Here is a tiny trained network, its code and every weight. The questions are about switching its units off for an input and a target symbol, where a switched-off unit gives its printed mean instead of its output.

import numpy as np


def w(rows, s, z=0):
    codes = np.array(rows[::2]) - 128.0
    scale = np.full(codes.shape[1], s)
    scale[-1] = z or s
    return codes * scale


def f(y):
    return np.maximum(y, 0)


def softmax(a):
    e = np.exp(a - a.max(-1, keepdims=True))
    return e / e.sum(-1, keepdims=True)


def log_softmax(a):
    a = a - a.max(-1, keepdims=True)
    return a - np.log(np.exp(a).sum(-1, keepdims=True))


def net(x, mask):
    ids = ['αβγδζλμφψω'.index(c) for c in x.split()]
    T = len(ids)
    res = E[ids] + P[:T]
    r = res
    for j in range(3):
        rows = slice(3 * j, 3 * j + 3)
        q, k, v = (r @ M[0][rows].T for M in (Q, K, V))
        z = softmax(np.where(np.tri(T) > 0, q @ k.T / 3**0.5, -1e9)) @ v
        o = O[0][rows]
        res = res + np.where(mask[j], z, o[:, -1]) @ o[:, :-1]
    y = f(res @ A[0][:, :-1].T + A[0][:, -1])
    res = res + np.where(mask[3:27], y, B[0][:, -1]) @ B[0][:, :-1]
    return log_softmax(res[-1] @ U[:, :-1].T + U[:, -1])


Q, K, V, O, A, B = {}, {}, {}, {}, {}, {}
E = w([
[86,242,135,75,79,47,127,189,238,115,117,80],'α',
[108,151,177,100,86,208,140,125,164,144,59,93],'β',
[42,96,119,133,105,165,124,118,72,130,206,82],'γ',
[179,82,45,181,143,98,117,114,135,147,121,111],'δ',
[171,170,153,168,80,107,33,131,212,141,125,95],'ζ',
[123,45,98,151,127,66,129,109,118,126,119,152],'λ',
[100,132,131,112,102,85,52,125,134,79,127,184],'μ',
[115,65,229,142,110,104,6,141,97,204,129,99],'φ',
[150,108,76,162,157,172,82,114,115,120,107,132],'ψ',
[189,146,171,102,127,100,117,119,138,75,125,97],'ω',
],0.021)
P = w([
[128,193,106,114,73,77,130,61,79,174,92,93],'0',
[143,196,110,168,69,100,148,142,65,164,93,107],'1',
[119,199,158,201,116,88,125,114,113,131,81,95],'2',
[126,146,139,103,124,97,109,73,145,136,114,106],'3',
[181,117,116,51,54,145,105,143,133,158,160,144],'4',
[168,137,159,179,91,136,137,218,99,123,123,132],'5',
[124,139,178,192,173,113,114,155,155,75,99,103],'6',
[146,61,167,55,160,137,74,90,210,93,141,125],'7',
[182,59,151,60,114,174,93,196,172,104,169,149],'8',
[175,76,165,159,147,166,127,250,150,60,131,128],'9',
[148,68,164,130,215,142,100,203,176,18,101,101],'10',
],0.014)
Q[0] = w([
[124,98,71,88,145,172,173,60,92,177,155,159],'h0',
[62,128,100,177,213,109,165,68,56,80,98,70],'h0',
[117,98,123,191,88,167,175,211,58,119,170,122],'h0',
[122,131,124,97,74,119,64,175,146,138,206,131],'h1',
[175,100,139,120,97,164,168,137,130,160,96,150],'h1',
[112,119,13,108,166,173,229,59,65,111,169,217],'h1',
[147,96,162,125,149,163,170,185,48,189,138,118],'h2',
[134,128,99,174,168,120,146,139,116,122,112,211],'h2',
[128,91,98,100,231,147,184,4,32,179,147,137],'h2',
],0.013)
K[0] = w([
[103,183,75,120,18,97,175,153,33,198,119,115],'h0',
[83,142,101,72,152,95,111,3,141,154,143,81],'h0',
[59,158,168,221,176,102,175,129,126,113,136,93],'h0',
[153,106,125,152,132,146,141,237,84,84,188,178],'h1',
[158,157,187,199,105,145,170,149,162,159,63,147],'h1',
[103,190,110,149,40,78,140,85,74,209,114,140],'h1',
[99,196,135,201,129,129,171,83,96,147,108,90],'h2',
[115,154,111,153,140,78,88,83,169,163,112,139],'h2',
[139,191,89,125,45,112,139,59,99,188,140,109],'h2',
],0.013)
V[0] = w([
[230,162,75,140,181,215,19,137,143,197,64,126],'h0',
[89,71,48,123,98,110,230,163,198,239,54,129],'h0',
[90,177,102,95,171,206,153,186,57,217,172,54],'h0',
[175,138,167,101,104,27,220,162,162,98,234,44],'h1',
[193,126,64,146,168,243,103,41,38,21,126,143],'h1',
[232,209,205,80,159,167,199,74,84,104,82,107],'h1',
[112,97,180,74,148,68,83,121,2,98,49,207],'h2',
[164,75,202,141,176,129,161,125,93,234,143,54],'h2',
[26,230,191,72,145,213,46,149,122,115,164,153],'h2',
],0.0064)
O[0] = w([
[50,170,88,140,154,94,180,189,121,191,197,188,67],'h0',
[95,95,196,209,177,139,61,253,107,95,77,157,2],'h0',
[106,99,162,136,178,76,178,133,176,13,138,55,183],'h0',
[189,226,129,89,158,151,67,90,63,63,175,113,160],'h1',
[131,163,227,194,68,97,181,162,170,157,240,102,120],'h1',
[169,76,178,113,185,181,207,148,73,149,181,150,90],'h1',
[210,1,129,53,39,59,195,216,97,102,105,142,126],'h2',
[119,111,150,15,198,61,96,78,193,151,110,107,158],'h2',
[155,136,125,193,124,157,171,59,168,109,62,160,251],'h2',
],0.0076,0.0052)
A[0] = w([
[165,191,73,108,185,57,204,120,180,106,125,196,124],'n0',
[80,150,170,118,57,176,131,87,106,153,178,112,115],'n1',
[157,133,9,157,149,111,160,145,170,141,85,115,86],'n2',
[148,82,145,182,138,126,87,100,102,150,161,126,214],'n3',
[86,167,143,120,142,119,174,102,186,87,116,107,50],'n4',
[161,105,150,159,64,125,107,183,148,167,134,172,153],'n5',
[163,91,156,142,117,94,111,134,113,72,99,89,117],'n6',
[98,109,107,190,213,77,129,180,145,120,174,150,100],'n7',
[140,63,79,214,191,130,68,122,51,97,168,205,2],'n8',
[145,128,140,169,144,197,116,113,93,126,115,128,154],'n9',
[98,105,135,166,96,100,197,113,143,162,255,124,92],'n10',
[123,89,42,146,150,106,138,89,98,120,152,191,93],'n11',
[140,111,193,106,85,190,167,104,86,81,147,106,31],'n12',
[173,62,109,136,197,133,72,101,102,200,107,139,13],'n13',
[197,60,101,177,254,71,160,118,153,93,136,152,28],'n14',
[142,95,209,144,139,147,148,109,146,132,101,124,175],'n15',
[120,224,181,142,83,118,107,183,142,165,139,128,42],'n16',
[116,162,53,133,195,116,163,93,128,141,146,207,61],'n17',
[124,63,125,112,80,106,151,135,47,135,117,87,199],'n18',
[128,110,81,166,130,101,82,180,148,175,89,181,123],'n19',
[118,133,31,152,139,113,165,122,143,112,99,204,125],'n20',
[128,133,39,169,159,114,141,83,101,142,156,187,101],'n21',
[132,100,198,119,133,112,157,121,113,163,131,102,37],'n22',
[69,160,108,93,148,159,70,191,69,141,176,103,102],'n23',
],0.0083,0.0048)
B[0] = w([
[144,41,175,183,136,140,75,155,57,173,111,104,160],'n0',
[94,111,110,135,202,154,113,154,115,77,60,142,255],'n1',
[121,105,140,193,114,114,160,140,151,52,138,184,158],'n2',
[190,158,95,101,65,151,156,127,119,134,91,71,201],'n3',
[195,103,142,116,90,139,111,191,103,147,112,189,244],'n4',
[107,96,79,103,138,89,202,97,116,157,131,79,192],'n5',
[117,163,77,155,131,158,64,119,155,174,173,151,251],'n6',
[78,176,155,82,125,115,175,117,169,138,134,98,142],'n7',
[121,182,167,82,51,102,102,165,237,175,123,160,146],'n8',
[120,146,133,122,101,94,143,136,121,131,146,84,181],'n9',
[178,101,255,215,111,86,108,118,145,95,133,50,163],'n10',
[132,182,172,104,162,166,168,152,88,93,162,142,159],'n11',
[75,112,98,147,154,97,126,175,172,168,130,166,252],'n12',
[180,99,158,115,95,144,142,161,48,123,91,151,162],'n13',
[83,177,150,117,189,202,125,122,147,79,93,71,152],'n14',
[106,174,80,65,149,115,145,106,110,125,150,124,230],'n15',
[128,109,163,88,148,173,127,115,100,87,170,199,161],'n16',
[101,77,153,192,199,145,94,157,123,207,141,116,137],'n17',
[88,148,153,146,144,192,98,105,133,118,126,138,238],'n18',
[114,119,120,146,146,83,147,155,144,156,99,177,188],'n19',
[138,113,155,163,140,110,165,124,152,108,160,191,165],'n20',
[126,128,123,143,128,146,128,65,124,162,208,147,152],'n21',
[115,200,151,199,128,125,156,89,139,107,147,206,153],'n22',
[106,147,66,131,176,63,127,66,151,71,141,88,157],'n23',
],0.0074,0.0078)
U = w([
[119,198,215,156,32,192,46,181,148,80,123,201,2],'α',
[18,183,168,80,162,210,207,195,157,121,84,147,164],'β',
[56,92,82,190,91,171,72,102,124,3,136,24,217],'γ',
[58,220,71,82,110,17,141,162,153,120,175,100,61],'δ',
[56,135,109,208,164,168,63,145,113,171,193,190,39],'ζ',
[136,67,113,158,87,92,47,218,108,196,46,90,147],'λ',
[103,117,82,156,17,118,195,112,104,51,152,175,97],'μ',
[98,25,136,195,221,134,122,167,44,30,102,173,73],'φ',
[94,102,187,192,105,86,139,121,150,138,156,93,73],'ψ',
[183,150,188,97,111,168,130,111,4,113,233,96,197],'ω',
],0.0042,0.0047)

Each question gives the input, a string of symbols that net reads in full, and the target symbol t.
The units are the heads (3 rows each of Q, K, V and O) and the neurons (one row each of A and B). Each row of codes is followed by its name. A weight is (code - 128) times the scale printed after its matrix; where a second scale follows, it is the last column's (O, A, B and U).
mask holds one flag per unit, heads first, then neurons. A switched-off unit (its flag False) gives its mean, the last column of its rows in O or B, instead of its output. The means were averaged over made-up inputs and are rounded, as every weight is.
A unit's drop is (log p(t) with every unit on - log p(t) with that unit switched off) / (log p(t) with every unit on - log p(t) with every unit switched off).
The circuit of an input: a set's keep is (log p(t) with only the set's units on - log p(t) with every unit switched off) / (log p(t) with every unit on - log p(t) with every unit switched off). Starting from the 12 units with the biggest drops (on a tie, the unit counted first), units are removed one at a time, each time the one whose removal leaves the highest keep (on an exact tie, the one counted first), for as long as the keep stays at least 0.8.
units of the circuit, in order: the units of the circuit, biggest drop first
unit that matters most: the unit with the biggest drop
which heads matter: for each layer, one digit per head in row order, 1 if its drop is at least 0.15 and else 0, layers parted by /
input γ γ φ ω β ζ, target ω: unit that matters most => h1
input γ λ γ γ γ λ ψ ζ α, target ψ: units of the circuit, in order => [n10 h1]
input μ μ γ α γ φ α γ γ λ, target α: units of the circuit, in order => [n8 h0 h2]
input γ δ γ β γ γ β ζ γ ψ, target β: which heads matter => 110
input φ γ ω β β ω γ β λ, target ω: which heads matter => 110
input ω γ ω γ γ γ γ μ β δ, target γ: which heads matter => 100
input γ γ ω β α γ λ, target β: which heads matter => 010
input α μ γ λ λ μ β φ δ, target μ: units of the circuit, in order => [h0 n2 h1 n20]
input λ λ δ, target λ: units of the circuit, in order => [h0 h2]
input μ β δ β φ ψ, target δ: units of the circuit, in order => [h2 h0 n23 n8]
input ζ ω ψ, target ζ: which heads matter => 100
input γ ζ γ λ ζ, target δ: units of the circuit, in order => [h2 h0 n23]
input λ γ β λ γ λ φ, target λ: units of the circuit, in order => [h1 h2]
input φ γ γ φ β γ ψ, target φ: which heads matter => 111
input γ γ β γ γ β α ψ ψ μ, target μ: units of the circuit, in order => [h2 n5 h0]
input ψ μ ω δ, target ψ: which heads matter => 110
input γ λ γ γ γ β ω δ γ ψ, target ω: which heads matter => 100
input γ γ β δ β ω α ψ, target β: which heads matter => 100
input φ γ λ φ β ζ ω β ψ φ, target ψ: which heads matter => 010
input γ φ γ γ β ω φ α, target ω: units of the circuit, in order => [h1 n0]
input γ β ζ φ ζ, target λ: units of the circuit, in order => [h2 n0 h0]
input λ γ γ μ α, target μ: which heads matter => 001
input γ β ω φ, target ω: units of the circuit, in order => [h1]
input φ γ ψ γ ψ, target γ: units of the circuit, in order => [h0 n14]
input μ μ λ, target μ: which heads matter => 101
input μ γ λ φ μ γ β ψ γ α, target ψ: units of the circuit, in order => [n10 h1 h0]
